Below are the code and all the weights of a small trained network. Each question names an input and a class and asks about switching units off, where a switched-off unit gives its printed mean instead of its output.

import numpy as np


def w(rows, s, z=0):
    codes = np.array(rows[::2]) - 128.0
    scale = np.full(codes.shape[1], s)
    scale[-1] = z or s
    return codes * scale


def f(y):
    return y / 2 * (1 + np.tanh(0.7978845608 * (y + 0.044715 * y**3)))


def log_softmax(a):
    a = a - a.max(-1, keepdims=True)
    return a - np.log(np.exp(a).sum(-1, keepdims=True))


def net(x, mask):
    res = np.array(x, float).reshape(1, 6) / 4 @ E
    y = f(res @ A[0][:, :-1].T + A[0][:, -1])
    res = res + np.where(mask, y, B[0][:, -1]) @ B[0][:, :-1]
    return log_softmax(res[-1] @ U[:, :-1].T + U[:, -1])


A, B = {}, {}
E = w([
[199,120,87,124,219,174],'x0',
[130,118,128,126,124,124],'x1',
[150,167,119,76,163,2],'x2',
[152,68,141,109,112,111],'x3',
[190,157,36,162,54,116],'x4',
[71,108,43,203,162,94],'x5',
],0.008)
A[0] = w([
[84,104,173,120,198,129,97],'n1',
[27,49,62,167,105,63,76],'n2',
[174,137,64,144,67,124,3],'n3',
[188,46,73,177,248,130,96],'n4',
[40,59,196,134,173,111,124],'n5',
[60,162,180,140,86,45,194],'n6',
[185,103,97,41,176,61,130],'n7',
[201,69,79,163,44,105,79],'n8',
[128,107,138,159,113,181,63],'n9',
[110,69,107,133,116,217,71],'n10',
[255,141,56,152,114,152,96],'n11',
[127,76,133,157,93,182,100],'n12',
[131,140,104,104,158,33,14],'n13',
[152,38,208,90,21,127,181],'n14',
[205,164,178,31,61,160,46],'n15',
[150,66,177,122,232,137,122],'n16',
[129,96,114,151,96,181,76],'n17',
],0.0088,0.0063)
B[0] = w([
[118,228,96,84,51,76,165],'n1',
[39,150,214,56,214,222,196],'n2',
[110,253,254,59,55,147,144],'n3',
[85,85,136,102,165,235,201],'n4',
[135,193,84,140,59,47,202],'n5',
[191,60,100,161,98,185,247],'n6',
[206,98,138,205,170,117,195],'n7',
[102,205,99,89,72,70,177],'n8',
[189,176,236,172,84,120,138],'n9',
[254,130,207,209,158,63,167],'n10',
[65,142,80,67,78,76,192],'n11',
[154,130,129,204,142,58,161],'n12',
[200,188,223,214,159,57,151],'n13',
[109,67,79,83,182,128,255],'n14',
[24,171,246,142,195,156,199],'n15',
[120,182,64,52,14,105,185],'n16',
[207,136,210,196,173,38,146],'n17',
],0.0095,0.0072)
U = w([
[101,200,87,73,18,63,16],'0',
[247,127,170,211,173,73,38],'1',
[127,101,112,90,110,169,255],'2',
[42,155,188,68,218,172,17],'3',
[138,116,93,110,126,123,241],'4',
],0.011,0.0093)

Each question gives the input, the list of numbers given to net, and the class t.
The units are the neurons (one row each of A and B). Each row of codes is followed by its name. A weight is (code - 128) times the scale printed after its matrix; where a second scale follows, it is the last column's (A, B and U).
mask holds one flag per neuron, in row order. A switched-off neuron (its flag False) gives its mean, the last column of its row in B, instead of its output. The means were averaged over made-up inputs and are rounded, as every weight is.
A unit's drop is (log p(t) with every unit on - log p(t) with that unit switched off) / (log p(t) with every unit on - log p(t) with every unit switched off).
The circuit of an input: a set's keep is (log p(t) with only the set's units on - log p(t) with every unit switched off) / (log p(t) with every unit on - log p(t) with every unit switched off). Starting from the 12 units with the biggest drops (on a tie, the unit counted first), units are removed one at a time, each time the one whose removal leaves the highest keep (on an exact tie, the one counted first), for as long as the keep stays at least 0.8.
circuit, biggest first: the units of the circuit, biggest drop first
most important unit: the unit with the biggest drop
k most important neurons: the k neurons with the biggest drops, biggest first
drop when u is switched off: that unit's drop, to one decimal
input [-8,-4,-2,5,3,3], class 2: circuit, biggest first -> (n6; n2)
input [5,3,8,-7,1,-6], class 1: most important unit -> n7
input [7,-5,3,2,-5,6], class 2: circuit, biggest first -> (n4; n16; n15)
input [2,5,4,1,-6,4], class 0: circuit, biggest first -> (n16; n5)
input [5,5,-8,-4,-8,-3], class 0: 2 most important neurons -> (n16; n1)
input [3,2,-4,2,6,2], class 0: circuit, biggest first -> (n11; n8)
input [6,-3,-5,1,7,1], class 0: 2 most important neurons -> (n11; n8)
input [1,2,2,5,7,-2], class 0: 2 most important neurons -> (n8; n11)
input [5,0,-7,-3,8,7], class 0: 3 most important neurons -> (n11; n8; n3)
input [5,1,-6,5,-1,1], class 1: 3 most important neurons -> (n10; n17; n12)
input [6,-6,8,-4,-3,1], class 1: 2 most important neurons -> (n7; n13)
input [-4,7,-7,3,-7,-1], class 0: 2 most important neurons -> (n5; n1)
input [6,-2,6,-1,2,-1], class 1: 4 most important neurons -> (n7; n13; n14; n2)
input [-5,-1,4,-3,-4,-5], class 2: most important unit -> n6
input [-4,-6,0,-1,-1,-6], class 3: 2 most important neurons -> (n15; n16)
input [1,-4,-5,4,2,5], class 1: 2 most important neurons -> (n10; n17)
input [-7,-1,5,-4,-1,-3], class 2: 2 most important neurons -> (n6; n10)
input [1,-1,-7,-2,6,7], class 1: 2 most important neurons -> (n10; n17)
input [-6,-8,7,6,5,-8], class 3: 2 most important neurons -> (n15; n14)
input [3,-4,-6,4,-8,2], class 0: most important unit -> n16
input [-7,-6,2,-2,-6,-5], class 2: 2 most important neurons -> (n6; n14)
input [-5,-4,4,0,-3,-8], class 3: drop when n16 is switched off -> 0.1
input [6,2,-8,-7,-7,3], class 1: drop when n9 is switched off -> 0.1
input [3,5,-8,0,7,3], class 1: drop when n16 is switched off -> 0.2
input [0,-7,-2,8,-1,8], class 3: drop when n2 is switched off -> 0.9
